Here is a tiny trained network, its code and every weight. The questions are about switching its units off for an input and a class, where a switched-off unit gives its printed mean instead of its output.

import numpy as np


def w(rows, s, z=0):
    codes = np.array(rows[::2]) - 128.0
    scale = np.full(codes.shape[1], s)
    scale[-1] = z or s
    return codes * scale


def f(y):
    return y / 2 * (1 + np.tanh(0.7978845608 * (y + 0.044715 * y**3)))


def log_softmax(a):
    a = a - a.max(-1, keepdims=True)
    return a - np.log(np.exp(a).sum(-1, keepdims=True))


def net(x, mask):
    res = np.array(x, float).reshape(1, 7) / 4 @ E
    y = f(res @ A[0][:, :-1].T + A[0][:, -1])
    res = res + np.where(mask, y, B[0][:, -1]) @ B[0][:, :-1]
    return log_softmax(res[-1] @ U[:, :-1].T + U[:, -1])


A, B = {}, {}
E = w([
[125,116,109,112,138,102,111,142,133,145,132],'x0',
[101,67,168,248,183,55,96,152,70,98,31],'x1',
[216,52,124,111,14,208,168,198,63,221,55],'x2',
[82,148,101,119,139,157,111,143,102,147,125],'x3',
[227,63,72,196,118,183,5,58,144,139,145],'x4',
[176,65,58,87,254,183,232,113,144,44,82],'x5',
[140,139,137,138,134,139,120,147,153,126,118],'x6',
],0.0089)
A[0] = w([
[140,91,84,224,126,128,48,58,123,114,95,43],'n1',
[86,167,129,162,209,78,105,131,146,41,212,55],'n2',
[111,162,218,133,31,106,72,89,133,181,184,79],'n3',
[73,184,176,164,61,63,63,125,149,135,155,113],'n4',
[99,134,151,31,96,135,180,122,171,166,159,55],'n5',
[73,158,194,94,136,77,193,194,121,98,114,39],'n6',
[158,175,107,46,136,159,128,127,184,160,219,4],'n7',
[137,76,96,93,232,167,173,120,141,67,115,75],'n8',
[131,169,174,123,75,129,88,140,126,140,203,166],'n9',
[155,130,55,88,157,165,181,126,171,53,121,245],'n10',
[185,71,165,77,85,155,164,196,50,181,73,40],'n11',
[168,254,98,126,88,171,172,99,132,120,181,120],'n12',
[75,138,200,129,210,117,84,81,151,84,250,8],'n13',
[107,102,192,226,188,86,109,156,72,118,55,63],'n14',
[67,163,165,70,97,77,206,173,145,107,108,71],'n15',
[112,114,139,146,157,90,96,163,55,83,75,135],'n16',
[166,122,66,101,90,191,55,69,174,108,180,45],'n17',
],0.0099,0.002)
B[0] = w([
[129,181,45,147,80,50,90,129,237,67,173,214],'n1',
[217,118,208,179,117,187,38,187,73,197,187,223],'n2',
[101,64,148,74,193,183,77,60,127,134,57,242],'n3',
[80,71,101,78,212,126,62,72,146,166,39,234],'n4',
[183,192,135,154,110,69,184,130,124,117,118,212],'n5',
[49,204,70,156,31,105,96,171,154,57,141,218],'n6',
[186,167,189,122,148,45,193,70,106,216,170,217],'n7',
[77,2,112,80,189,155,68,67,171,113,83,225],'n8',
[105,106,164,90,167,131,133,77,152,102,60,205],'n9',
[55,47,142,62,168,92,132,118,107,151,58,222],'n10',
[178,72,174,170,68,203,69,223,81,131,179,250],'n11',
[146,149,158,108,110,97,184,74,102,140,146,203],'n12',
[178,131,183,173,56,248,87,212,62,128,176,217],'n13',
[185,201,169,100,207,50,212,51,94,152,138,232],'n14',
[76,136,65,190,71,130,118,87,224,59,108,226],'n15',
[179,179,158,100,137,39,223,126,105,120,144,191],'n16',
[98,182,52,218,106,44,152,123,217,98,183,210],'n17',
],0.0089,0.014)
U = w([
[67,36,128,4,232,194,82,108,132,125,23,149],'0',
[220,86,184,198,54,254,68,235,48,190,167,137],'1',
[191,230,161,86,177,45,239,100,99,162,143,150],'2',
[55,203,28,206,61,94,99,148,237,27,139,5],'3',
],0.0093,0.0026)

Each question gives the input, the list of numbers given to net, and the class t.
The units are the neurons (one row each of A and B). Each row of codes is followed by its name. A weight is (code - 128) times the scale printed after its matrix; where a second scale follows, it is the last column's (A, B and U).
mask holds one flag per neuron, in row order. A switched-off neuron (its flag False) gives its mean, the last column of its row in B, instead of its output. The means were averaged over made-up inputs and are rounded, as every weight is.
A unit's drop is (log p(t) with every unit on - log p(t) with that unit switched off) / (log p(t) with every unit on - log p(t) with every unit switched off).
The circuit of an input: a set's keep is (log p(t) with only the set's units on - log p(t) with every unit switched off) / (log p(t) with every unit on - log p(t) with every unit switched off). Starting from the 12 units with the biggest drops (on a tie, the unit counted first), units are removed one at a time, each time the one whose removal leaves the highest keep (on an exact tie, the one counted first), for as long as the keep stays at least 0.8.
units of the circuit, in order: the units of the circuit, biggest drop first
top k neurons: the k neurons with the biggest drops, biggest first
drop of u: that unit's drop, to one decimal
input [8,-3,8,4,-5,0,0], class 1: units of the circuit, in order	(n11)
input [-4,-8,-7,-2,7,-2,-8], class 2: top 2 neurons	(n7, n17)
input [-3,8,-2,-8,2,-7,8], class 2: top 4 neurons	(n14, n16, n8, n1)
input [-7,-3,1,0,-3,-3,8], class 0: top 2 neurons	(n17, n14)
input [-6,6,0,-8,2,5,-6], class 2: top 2 neurons	(n14, n3)
input [8,7,6,-3,5,1,4], class 2: top 4 neurons	(n14, n13, n16, n2)
input [-2,6,-3,0,5,-7,7], class 0: top 2 neurons	(n4, n3)
input [0,-7,7,-6,8,7,0], class 3: top 4 neurons	(n17, n3, n2, n4)
input [-1,1,4,1,-6,-5,-4], class 3: top 4 neurons	(n6, n15, n8, n10)
input [-8,-4,-5,4,-7,6,-5], class 3: top 4 neurons	(n6, n15, n3, n4)
input [4,-3,2,-6,-5,-5,-7], class 0: top 4 neurons	(n3, n17, n1, n4)
input [0,7,6,0,8,-1,2], class 3: top 2 neurons	(n1, n7)
input [-3,8,1,-2,-6,6,-3], class 2: top 2 neurons	(n14, n16)
input [2,5,6,-1,-3,1,-7], class 1: units of the circuit, in order	(n11)
input [3,2,-6,-5,-5,1,0], class 1: top 2 neurons	(n2, n13)
input [0,-5,-2,6,0,-7,-5], class 0: drop of n3	0.4
input [1,3,-8,-7,2,-4,2], class 1: drop of n13	0.4
input [3,-7,-6,6,7,-6,3], class 2: drop of n17	1.7
